Here is a tiny trained network, its code and every weight. The questions are about switching its units off for an input and a target symbol, where a switched-off unit gives its printed mean instead of its output.

import numpy as np


def w(rows, s, z=0):
    codes = np.array(rows[::2]) - 128.0
    scale = np.full(codes.shape[1], s)
    scale[-1] = z or s
    return codes * scale


def norm(h):
    return h / np.sqrt((h * h).mean(-1, keepdims=True) + 1e-5)


def f(y):
    return y / 2 * (1 + np.tanh(0.7978845608 * (y + 0.044715 * y**3)))


def softmax(a):
    e = np.exp(a - a.max(-1, keepdims=True))
    return e / e.sum(-1, keepdims=True)


def log_softmax(a):
    a = a - a.max(-1, keepdims=True)
    return a - np.log(np.exp(a).sum(-1, keepdims=True))


def net(x, mask):
    ids = ['ΓΔΛΦΨΩαβεζημξπστ'.index(c) for c in x.split()]
    T = len(ids)
    res = E[ids] + P[:T]
    u = 0
    for l in range(2):
        r = norm(res)
        for j in range(2):
            rows = slice(2 * j, 2 * j + 2)
            q, k, v = (r @ M[l][rows].T for M in (Q, K, V))
            z = softmax(np.where(np.tri(T) > 0, q @ k.T / 2**0.5, -1e9)) @ v
            o = O[l][rows]
            res = res + np.where(mask[u + j], z, o[:, -1]) @ o[:, :-1]
        u += 2
        y = f(norm(res) @ A[l][:, :-1].T + A[l][:, -1])
        res = res + np.where(mask[u : u + 4], y, B[l][:, -1]) @ B[l][:, :-1]
        u += 4
    return log_softmax(norm(res)[-1] @ U[:, :-1].T + U[:, -1])


Q, K, V, O, A, B = {}, {}, {}, {}, {}, {}
E = w([
[130,71,141,128],'Γ',
[144,145,192,128],'Δ',
[153,98,185,131],'Λ',
[136,160,68,11],'Φ',
[141,135,193,117],'Ψ',
[29,113,102,143],'Ω',
[149,124,193,123],'α',
[105,129,153,108],'β',
[136,97,119,165],'ε',
[135,149,190,117],'ζ',
[129,55,163,124],'η',
[148,125,161,167],'μ',
[65,99,173,229],'ξ',
[134,135,199,113],'π',
[118,136,198,100],'σ',
[223,171,123,113],'τ',
],0.011)
P = w([
[104,2,245,184],'0',
[130,71,225,121],'1',
[150,115,206,105],'2',
[158,122,181,107],'3',
[158,111,154,102],'4',
[159,68,110,112],'5',
[155,97,113,102],'6',
[141,108,106,102],'7',
[129,109,97,99],'8',
[119,121,89,104],'9',
],0.0048)
Q[0] = w([
[123,108,52,112],'L0H0',
[70,158,158,49],'L0H0',
[129,145,112,245],'L0H1',
[101,186,91,125],'L0H1',
],0.011)
K[0] = w([
[191,110,139,163],'L0H0',
[146,107,230,69],'L0H0',
[91,168,115,254],'L0H1',
[62,181,135,102],'L0H1',
],0.0095)
V[0] = w([
[98,49,197,115],'L0H0',
[175,194,165,81],'L0H0',
[1,97,85,166],'L0H1',
[116,136,242,194],'L0H1',
],0.0076)
O[0] = w([
[62,58,147,89,247],'L0H0',
[120,85,3,108,164],'L0H0',
[240,9,36,121,2],'L0H1',
[187,7,249,164,226],'L0H1',
],0.0051,0.0053)
A[0] = w([
[167,169,67,123,175],'L0N0',
[58,130,140,192,153],'L0N1',
[162,248,104,175,7],'L0N2',
[180,138,65,211,100],'L0N3',
],0.013,0.0013)
B[0] = w([
[139,169,184,94,162],'L0N0',
[115,114,188,124,228],'L0N1',
[217,9,89,92,252],'L0N2',
[124,92,212,79,108],'L0N3',
],0.012,0.0033)
Q[1] = w([
[63,51,115,123],'L1H0',
[159,121,219,85],'L1H0',
[90,78,148,6],'L1H1',
[121,115,110,248],'L1H1',
],0.015)
K[1] = w([
[107,160,82,57],'L1H0',
[160,152,202,99],'L1H0',
[142,254,91,97],'L1H1',
[84,69,206,162],'L1H1',
],0.017)
V[1] = w([
[210,42,215,151],'L1H0',
[154,174,243,2],'L1H0',
[81,203,118,239],'L1H1',
[245,40,199,209],'L1H1',
],0.0086)
O[1] = w([
[90,254,217,200,245],'L1H0',
[14,147,94,122,242],'L1H0',
[115,128,223,67,53],'L1H1',
[75,4,121,3,230],'L1H1',
],0.007,0.011)
A[1] = w([
[130,129,254,137,147],'L1N0',
[56,172,169,178,249],'L1N1',
[82,46,201,133,255],'L1N2',
[222,88,108,130,190],'L1N3',
],0.011,0.00073)
B[1] = w([
[13,80,167,152,190],'L1N0',
[162,15,156,119,210],'L1N1',
[169,241,73,92,248],'L1N2',
[186,2,193,116,142],'L1N3',
],0.0094,0.011)
U = w([
[132,133,127,153,37],'Γ',
[148,149,145,139,46],'Δ',
[140,138,152,157,48],'Λ',
[174,30,99,57,179],'Φ',
[122,109,67,178,78],'Ψ',
[151,142,154,157,90],'Ω',
[144,147,145,143,35],'α',
[149,151,149,136,45],'β',
[136,143,141,144,22],'ε',
[140,142,144,158,52],'ζ',
[87,225,83,46,213],'η',
[32,94,199,106,185],'μ',
[151,146,147,130,38],'ξ',
[226,178,176,159,252],'π',
[159,252,144,143,160],'σ',
[128,142,102,177,80],'τ',
],0.011,0.0041)

Each question gives the input, a string of symbols that net reads in full, and the target symbol t.
The units are the heads (2 rows each of Q, K, V and O) and the neurons (one row each of A and B). Each row of codes is followed by its name. A weight is (code - 128) times the scale printed after its matrix; where a second scale follows, it is the last column's (O, A, B and U).
mask holds one flag per unit, layer by layer, with each layer's heads first. A switched-off unit (its flag False) gives its mean, the last column of its rows in O or B, instead of its output. The means were averaged over made-up inputs and are rounded, as every weight is.
A unit's drop is (log p(t) with every unit on - log p(t) with that unit switched off) / (log p(t) with every unit on - log p(t) with every unit switched off).
top k neurons in layer l: the k neurons of layer l with the biggest drops, biggest first
heads that matter: for each layer, one digit per head in row order, 1 if its drop is at least 0.15 and else 0, layers parted by /
drop when u is switched off: that unit's drop, to one decimal
input τ σ τ τ τ τ Ω σ Λ Φ, target σ: heads that matter -> 00 / 01
input τ Ω β α τ τ Φ β Λ ξ, target Φ: heads that matter -> 01 / 10
input τ ξ β σ τ, target η: heads that matter -> 11 / 01
input τ β τ τ τ τ π Γ η β, target η: heads that matter -> 11 / 11
input Γ ε τ τ σ Γ β η β, target η: heads that matter -> 01 / 10
input Ψ μ τ Ω Ω β τ Ψ ζ Ω, target Φ: heads that matter -> 11 / 10
input τ τ Γ Ω σ τ β β σ, target η: heads that matter -> 11 / 11
input η ε τ τ, target η: heads that matter -> 00 / 11
input η Ω τ Ω τ β β η, target η: heads that matter -> 01 / 01
input τ τ Ω Ω, target η: heads that matter -> 01 / 11
input Ω σ Γ Λ ζ Φ Γ Ω Ω, target Ψ: heads that matter -> 01 / 11
input β Ω τ τ τ τ, target Φ: heads that matter -> 01 / 00
input σ Ω β τ τ τ β β σ, target η: top 2 neurons in layer 0 -> [L0N0, L0N2]
input η Ω Γ Γ τ Ω Γ τ Ω Ω, target Φ: heads that matter -> 01 / 10
input τ β η τ Γ β Γ Γ τ η, target η: top 3 neurons in layer 1 -> [L1N2, L1N0, L1N3]
input π β τ Ω β τ τ τ, target Φ: top neuron in layer 0 -> [L0N2]
input τ Γ Ω τ Γ Φ τ, target π: heads that matter -> 00 / 01
input β τ β Φ, target σ: top neuron in layer 1 -> [L1N0]
input τ Φ Γ Ψ Ω τ, target π: drop when L1N0 is switched off -> 0.0
input β Ω Ω, target η: drop when L0H1 is switched off -> 1.4
input Ω α Ω μ Γ β Γ, target η: drop when L1N2 is switched off -> 0.7
input β Ω Γ Ω τ β ζ τ Γ, target η: drop when L1H1 is switched off -> 0.6
